Below are the code and all the weights of a small trained network. Each question names an input and a target symbol and asks about switching units off, where a switched-off unit gives its printed mean instead of its output.

import numpy as np


def w(rows, s, z=0):
    codes = np.array(rows[::2]) - 128.0
    scale = np.full(codes.shape[1], s)
    scale[-1] = z or s
    return codes * scale


def norm(h):
    return h / np.sqrt((h * h).mean(-1, keepdims=True) + 1e-5)


def f(y):
    return y / 2 * (1 + np.tanh(0.7978845608 * (y + 0.044715 * y**3)))


def softmax(a):
    e = np.exp(a - a.max(-1, keepdims=True))
    return e / e.sum(-1, keepdims=True)


def log_softmax(a):
    a = a - a.max(-1, keepdims=True)
    return a - np.log(np.exp(a).sum(-1, keepdims=True))


def net(x, mask):
    ids = ['ΔΣΦαβεζηθλξτψ'.index(c) for c in x.split()]
    T = len(ids)
    res = E[ids] + P[:T]
    u = 0
    for l in range(2):
        r = norm(res)
        for j in range(3):
            rows = slice(3 * j, 3 * j + 3)
            q, k, v = (r @ M[l][rows].T for M in (Q, K, V))
            z = softmax(np.where(np.tri(T) > 0, q @ k.T / 3**0.5, -1e9)) @ v
            o = O[l][rows]
            res = res + np.where(mask[u + j], z, o[:, -1]) @ o[:, :-1]
        u += 3
        y = f(norm(res) @ A[l][:, :-1].T + A[l][:, -1])
        res = res + np.where(mask[u : u + 12], y, B[l][:, -1]) @ B[l][:, :-1]
        u += 12
    return log_softmax(norm(res)[-1] @ U[:, :-1].T + U[:, -1])


Q, K, V, O, A, B = {}, {}, {}, {}, {}, {}
E = w([
[141,206,180,177,193,55,64],'Δ',
[188,113,121,126,73,51,88],'Σ',
[148,134,90,60,195,117,36],'Φ',
[118,182,91,160,176,187,122],'α',
[100,78,181,109,187,163,66],'β',
[172,154,154,84,115,206,146],'ε',
[80,110,182,118,137,82,169],'ζ',
[225,154,95,202,198,157,129],'η',
[120,167,246,9,170,113,110],'θ',
[104,129,108,242,127,83,199],'λ',
[8,172,119,101,107,90,42],'ξ',
[173,34,129,146,193,106,196],'τ',
[83,90,89,122,50,144,165],'ψ',
],0.015)
P = w([
[123,122,180,155,83,119,94],'0',
[110,165,77,25,169,95,174],'1',
[107,175,73,33,169,92,182],'2',
[107,173,68,25,178,98,195],'3',
[150,175,211,179,26,190,97],'4',
[136,177,220,190,24,179,101],'5',
[135,154,246,233,1,188,84],'6',
],0.0076)
Q[0] = w([
[130,97,192,150,74,93,127],'0.h1',
[109,165,148,157,72,107,28],'0.h1',
[101,199,249,179,114,158,135],'0.h1',
[1,100,8,61,141,134,116],'0.h2',
[100,42,135,60,119,59,145],'0.h2',
[169,114,165,249,121,181,139],'0.h2',
[193,97,66,99,140,18,138],'0.h3',
[197,110,210,244,61,144,69],'0.h3',
[188,130,91,69,152,98,122],'0.h3',
],0.0061)
K[0] = w([
[94,88,113,38,81,20,171],'0.h1',
[98,46,166,83,147,140,139],'0.h1',
[120,129,67,27,183,132,164],'0.h1',
[190,89,193,181,3,165,127],'0.h2',
[135,142,173,143,93,59,176],'0.h2',
[216,166,68,112,156,137,157],'0.h2',
[242,102,190,171,34,112,102],'0.h3',
[170,175,10,56,159,47,192],'0.h3',
[158,40,158,171,80,135,81],'0.h3',
],0.006)
V[0] = w([
[55,140,146,200,177,138,84],'0.h1',
[149,190,181,93,194,66,189],'0.h1',
[158,190,143,130,54,161,117],'0.h1',
[147,148,109,144,137,146,160],'0.h2',
[126,117,112,71,163,128,190],'0.h2',
[83,197,72,110,101,92,145],'0.h2',
[100,252,157,148,193,78,168],'0.h3',
[168,74,8,117,142,98,116],'0.h3',
[192,151,152,192,154,42,134],'0.h3',
],0.0046)
O[0] = w([
[82,170,197,186,244,154,79,89],'0.h1',
[166,2,66,107,120,140,102,250],'0.h1',
[161,227,142,119,80,214,40,107],'0.h1',
[91,115,169,163,154,175,105,108],'0.h2',
[34,86,125,47,108,92,152,161],'0.h2',
[108,121,125,79,63,109,38,181],'0.h2',
[138,60,93,82,150,140,20,206],'0.h3',
[24,152,146,106,123,73,130,127],'0.h3',
[63,145,126,87,77,172,100,158],'0.h3',
],0.0037,0.0025)
A[0] = w([
[84,110,168,110,255,144,138,78],'0.n1',
[185,226,22,176,178,225,99,151],'0.n2',
[196,114,171,91,157,188,181,166],'0.n3',
[240,176,101,198,167,92,87,4],'0.n4',
[144,86,103,102,126,182,56,119],'0.n5',
[118,22,155,155,183,114,37,97],'0.n6',
[106,147,197,165,147,243,166,212],'0.n7',
[139,88,105,248,171,118,182,2],'0.n8',
[158,141,173,142,64,65,84,70],'0.n9',
[64,28,13,184,80,153,179,105],'0.n10',
[183,97,68,154,82,43,133,138],'0.n11',
[64,76,163,59,19,15,144,190],'0.n12',
],0.0068,0.0033)
B[0] = w([
[44,118,117,80,98,102,124,152],'0.n1',
[53,74,81,81,25,158,141,180],'0.n2',
[105,136,143,151,140,35,166,167],'0.n3',
[151,67,101,171,184,211,172,150],'0.n4',
[188,164,120,73,47,142,147,146],'0.n5',
[148,83,46,186,49,76,127,149],'0.n6',
[123,111,159,128,62,34,145,174],'0.n7',
[124,185,159,114,109,74,158,139],'0.n8',
[162,131,183,103,137,171,133,169],'0.n9',
[161,254,180,78,155,191,92,153],'0.n10',
[107,102,186,49,179,192,167,164],'0.n11',
[73,76,152,154,160,211,162,254],'0.n12',
],0.0065,0.0069)
Q[1] = w([
[200,106,91,187,187,128,83],'1.h1',
[171,132,97,132,77,159,83],'1.h1',
[120,161,11,63,227,89,180],'1.h1',
[168,150,131,191,110,109,67],'1.h2',
[92,136,14,33,254,106,166],'1.h2',
[92,70,177,139,132,154,76],'1.h2',
[136,61,141,113,129,223,135],'1.h3',
[200,145,90,157,190,155,182],'1.h3',
[134,116,176,211,16,125,100],'1.h3',
],0.0083)
K[1] = w([
[134,235,108,137,91,136,197],'1.h1',
[92,165,148,103,176,127,188],'1.h1',
[195,152,210,255,61,147,72],'1.h1',
[116,104,136,36,210,119,182],'1.h2',
[196,105,210,201,62,118,90],'1.h2',
[94,195,117,115,102,142,184],'1.h2',
[96,204,75,152,103,54,132],'1.h3',
[33,113,175,107,113,109,62],'1.h3',
[118,193,84,18,194,181,174],'1.h3',
],0.008)
V[1] = w([
[153,123,149,8,154,132,67],'1.h1',
[117,153,17,104,127,66,83],'1.h1',
[148,154,138,128,91,208,97],'1.h1',
[145,59,35,59,118,210,184],'1.h2',
[231,95,123,144,160,2,199],'1.h2',
[31,61,174,84,187,93,104],'1.h2',
[169,173,106,77,29,91,173],'1.h3',
[112,213,183,100,165,124,199],'1.h3',
[58,155,95,155,126,82,89],'1.h3',
],0.0074)
O[1] = w([
[169,60,240,166,86,172,65,217],'1.h1',
[148,99,139,158,132,28,66,74],'1.h1',
[165,179,102,66,68,141,70,113],'1.h1',
[69,114,88,202,38,160,130,187],'1.h2',
[117,82,96,26,73,140,149,3],'1.h2',
[148,104,69,171,182,147,141,250],'1.h2',
[186,106,205,204,64,63,150,152],'1.h3',
[98,161,253,161,158,124,124,183],'1.h3',
[60,154,101,107,95,70,88,114],'1.h3',
],0.0066,0.0046)
A[1] = w([
[77,64,133,31,68,128,192,144],'1.n1',
[112,130,172,132,254,53,98,62],'1.n2',
[139,181,142,132,51,175,93,182],'1.n3',
[184,173,28,228,128,101,127,45],'1.n4',
[177,153,110,167,63,98,200,171],'1.n5',
[127,161,171,61,111,147,101,252],'1.n6',
[91,67,156,99,151,217,96,54],'1.n7',
[241,104,131,147,115,120,177,200],'1.n8',
[64,181,53,164,100,98,179,161],'1.n9',
[49,102,97,197,232,230,76,116],'1.n10',
[94,108,90,99,69,80,110,162],'1.n11',
[235,163,24,73,175,138,76,150],'1.n12',
],0.0069,0.0033)
B[1] = w([
[179,111,185,198,52,152,89,218],'1.n1',
[140,78,190,209,85,168,114,187],'1.n2',
[162,180,141,166,111,109,63,230],'1.n3',
[12,154,87,154,140,147,97,134],'1.n4',
[109,100,112,214,170,167,121,178],'1.n5',
[125,151,73,156,90,94,50,237],'1.n6',
[81,107,154,75,122,130,20,201],'1.n7',
[167,163,84,216,144,111,155,194],'1.n8',
[112,135,202,144,102,80,109,178],'1.n9',
[165,72,150,255,122,158,87,254],'1.n10',
[196,119,159,206,149,79,166,154],'1.n11',
[188,185,101,212,91,122,171,165],'1.n12',
],0.007,0.0036)
U = w([
[172,146,62,104,106,99,73,221],'Δ',
[110,183,123,129,94,226,124,138],'Σ',
[127,44,105,136,90,19,85,58],'Φ',
[16,153,86,158,127,80,43,101],'α',
[144,84,123,140,166,54,198,189],'β',
[204,175,167,138,36,80,201,70],'ε',
[105,89,40,169,132,172,169,153],'ζ',
[37,142,76,135,9,98,139,109],'η',
[219,60,149,103,135,181,112,107],'θ',
[106,168,180,70,128,74,126,254],'λ',
[155,159,110,191,225,83,71,103],'ξ',
[32,57,150,125,125,129,200,94],'τ',
[83,229,167,177,153,128,179,93],'ψ',
],0.012,0.0058)

Each question gives the input, a string of symbols that net reads in full, and the target symbol t.
The units are the heads (3 rows each of Q, K, V and O) and the neurons (one row each of A and B). Each row of codes is followed by its name. A weight is (code - 128) times the scale printed after its matrix; where a second scale follows, it is the last column's (O, A, B and U).
mask holds one flag per unit, layer by layer, with each layer's heads first. A switched-off unit (its flag False) gives its mean, the last column of its rows in O or B, instead of its output. The means were averaged over made-up inputs and are rounded, as every weight is.
A unit's drop is (log p(t) with every unit on - log p(t) with that unit switched off) / (log p(t) with every unit on - log p(t) with every unit switched off).
The circuit of an input: a set's keep is (log p(t) with only the set's units on - log p(t) with every unit switched off) / (log p(t) with every unit on - log p(t) with every unit switched off). Starting from the 12 units with the biggest drops (on a tie, the unit counted first), units are removed one at a time, each time the one whose removal leaves the highest keep (on an exact tie, the one counted first), for as long as the keep stays at least 0.8.
circuit, biggest first: the units of the circuit, biggest drop first
most important unit: the unit with the biggest drop
top k neurons: the k neurons with the biggest drops, biggest first
k most important neurons of layer l: the k neurons of layer l with the biggest drops, biggest first
which heads matter: for each layer, one digit per head in row order, 1 if its drop is at least 0.15 and else 0, layers parted by /
drop when u is switched off: that unit's drop, to one decimal
input θ λ ε Φ, target θ: circuit, biggest first : 1.h1
input Δ ε Δ, target Δ: which heads matter : 001 / 011
input λ Σ ξ, target λ: circuit, biggest first : 1.h2, 0.n2
input Δ α η, target Δ: circuit, biggest first : 1.h2, 0.n12, 1.h3, 0.n2
input ε ξ ξ Σ β, target ξ: which heads matter : 000 / 010
input ε η η λ, target ε: circuit, biggest first : 1.h2, 0.n12, 1.h3, 0.h3
input Φ λ τ, target Φ: circuit, biggest first : 1.h1, 0.n6, 1.h3
input ζ θ Σ, target ζ: circuit, biggest first : 1.h2, 0.n12
input λ Φ Δ, target λ: circuit, biggest first : 1.h2, 1.n10
input Σ Σ ψ θ, target Σ: which heads matter : 000 / 101
input θ θ α, target θ: which heads matter : 001 / 110
input ξ θ Σ, target ξ: 2 most important neurons of layer 0 : 0.n2, 0.n7
input Φ ζ α, target Φ: which heads matter : 000 / 100
input η Σ θ, target η: 2 most important neurons of layer 0 : 0.n2, 0.n4
input Δ ζ Σ, target Δ: most important unit : 1.h3
input Σ ε α η, target Σ: top 2 neurons : 0.n2, 0.n6
input ζ η η ε, target ζ: circuit, biggest first : 1.h1, 0.n10
input α η α, target α: 2 most important neurons of layer 0 : 0.n2, 0.n6
input η Δ λ ζ ξ Φ, target Δ: top 2 neurons : 0.n12, 0.n5
input Σ Δ ξ ψ, target Σ: top neuron : 0.n10
input ψ ξ ζ Φ, target ψ: which heads matter : 101 / 110
input λ η Σ, target λ: which heads matter : 000 / 011
input ε ξ λ, target ε: top 2 neurons : 0.n12, 0.n11
input Σ Σ η η Δ η, target η: which heads matter : 000 / 010
input Φ ψ Δ ε, target Φ: which heads matter : 000 / 100
input ξ η β θ ψ τ, target β: 2 most important neurons of layer 0 : 0.n3, 0.n12
input ε Φ Σ, target θ: circuit, biggest first : 0.n11
input θ ζ Σ ζ, target θ: drop when 1.h1 is switched off : 0.1
input Σ Σ τ Φ, target Σ: drop when 0.n11 is switched off : 0.2
